Here is a tiny trained network, its code and every weight. The questions are about switching its units off for an input and a class, where a switched-off unit gives its printed mean instead of its output.

import numpy as np


def w(rows, s, z=0):
    codes = np.array(rows[::2]) - 128.0
    scale = np.full(codes.shape[1], s)
    scale[-1] = z or s
    return codes * scale


def f(y):
    return np.maximum(y, 0)


def log_softmax(a):
    a = a - a.max(-1, keepdims=True)
    return a - np.log(np.exp(a).sum(-1, keepdims=True))


def net(x, mask):
    res = np.array(x, float).reshape(1, 4) / 4 @ E
    y = f(res @ A[0][:, :-1].T + A[0][:, -1])
    res = res + np.where(mask, y, B[0][:, -1]) @ B[0][:, :-1]
    return log_softmax(res[-1] @ U[:, :-1].T + U[:, -1])


A, B = {}, {}
E = w([
[124,127,129,128,123,128,131,132,121,128,126],'x0',
[109,82,71,52,96,83,119,166,240,122,205],'x1',
[139,137,70,198,20,52,2,145,106,58,115],'x2',
[228,73,158,63,135,72,143,47,107,72,108],'x3',
],0.0089)
A[0] = w([
[190,115,213,90,207,155,176,53,95,111,67,121],'N0',
[178,139,99,188,56,51,47,87,58,52,79,6],'N1',
[208,112,193,84,182,145,181,21,86,136,77,122],'N2',
[151,16,96,13,140,79,154,120,240,136,224,1],'N3',
[80,105,135,58,177,185,157,145,182,187,186,97],'N4',
[236,14,120,56,106,37,112,50,138,53,131,11],'N5',
[216,33,131,77,112,51,122,94,128,61,107,175],'N6',
[205,135,209,105,187,142,188,63,59,137,84,122],'N7',
[53,154,22,172,29,60,52,243,211,119,193,81],'N8',
[125,245,144,253,127,176,84,116,15,129,40,50],'N9',
[71,98,142,55,222,200,216,166,198,218,188,59],'N10',
[36,235,140,218,169,252,141,192,123,205,122,93],'N11',
[136,138,114,122,121,119,130,117,111,110,110,103],'N12',
[82,126,149,72,168,210,161,141,176,174,162,169],'N13',
],0.0053,0.0083)
B[0] = w([
[179,81,105,79,189,165,103,157,128,196,161,229],'N0',
[156,214,230,177,204,146,202,49,51,201,57,207],'N1',
[160,92,108,96,182,178,121,160,133,179,164,233],'N2',
[127,211,220,227,181,116,216,45,64,186,45,193],'N3',
[113,151,122,166,97,86,109,131,129,96,115,196],'N4',
[82,180,70,196,29,30,57,144,191,2,152,197],'N5',
[117,168,169,151,154,122,177,85,87,155,87,254],'N6',
[155,90,116,87,164,172,121,149,134,189,152,231],'N7',
[146,48,39,57,135,188,73,190,169,160,185,254],'N8',
[68,184,81,189,39,22,82,143,179,25,142,223],'N9',
[77,167,80,174,59,31,70,153,191,30,130,223],'N10',
[136,195,189,160,155,95,182,65,79,150,65,231],'N11',
[133,125,130,137,133,129,136,133,128,139,127,136],'N12',
[116,187,145,188,131,87,154,79,89,109,97,229],'N13',
],0.008,0.0078)
U = w([
[133,158,217,140,163,139,184,71,82,160,76,69],'0',
[102,145,98,140,42,71,93,137,174,49,135,251],'1',
[151,7,98,65,145,254,105,184,149,163,180,37],'2',
],0.012,0.0025)

Each question gives the input, the list of numbers given to net, and the class t.
The units are the neurons (one row each of A and B). Each row of codes is followed by its name. A weight is (code - 128) times the scale printed after its matrix; where a second scale follows, it is the last column's (A, B and U).
mask holds one flag per neuron, in row order. A switched-off neuron (its flag False) gives its mean, the last column of its row in B, instead of its output. The means were averaged over made-up inputs and are rounded, as every weight is.
A unit's drop is (log p(t) with every unit on - log p(t) with that unit switched off) / (log p(t) with every unit on - log p(t) with every unit switched off).
unit that matters most: the unit with the biggest drop
k most important neurons: the k neurons with the biggest drops, biggest first
drop of u: that unit's drop, to one decimal
input [1,-8,8,2], class 0: unit that matters most	N1
input [3,-3,8,1], class 0: 3 most important neurons	[N1; N10; N5]
input [-1,-8,5,0], class 1: 4 most important neurons	[N9; N3; N6; N11]
input [4,1,-4,-1], class 1: 2 most important neurons	[N10; N1]
input [5,3,0,1], class 0: 4 most important neurons	[N9; N10; N5; N8]
input [7,-1,7,1], class 0: 3 most important neurons	[N1; N10; N5]
input [6,-5,2,0], class 1: 2 most important neurons	[N9; N3]
input [1,-4,2,-8], class 1: 2 most important neurons	[N9; N1]
input [3,-1,5,8], class 0: 2 most important neurons	[N1; N6]
input [3,2,-5,-5], class 1: 2 most important neurons	[N10; N1]
input [0,-7,1,-7], class 1: 2 most important neurons	[N9; N1]
input [8,0,5,6], class 0: 2 most important neurons	[N1; N6]
input [3,7,5,-3], class 2: drop of N8	0.3
input [-8,8,-8,0], class 1: drop of N11	0.2
input [4,0,0,6], class 2: drop of N13	0.2
input [-6,-5,2,-2], class 1: unit that matters most	N9
input [-7,2,-7,-2], class 1: drop of N6	0.1
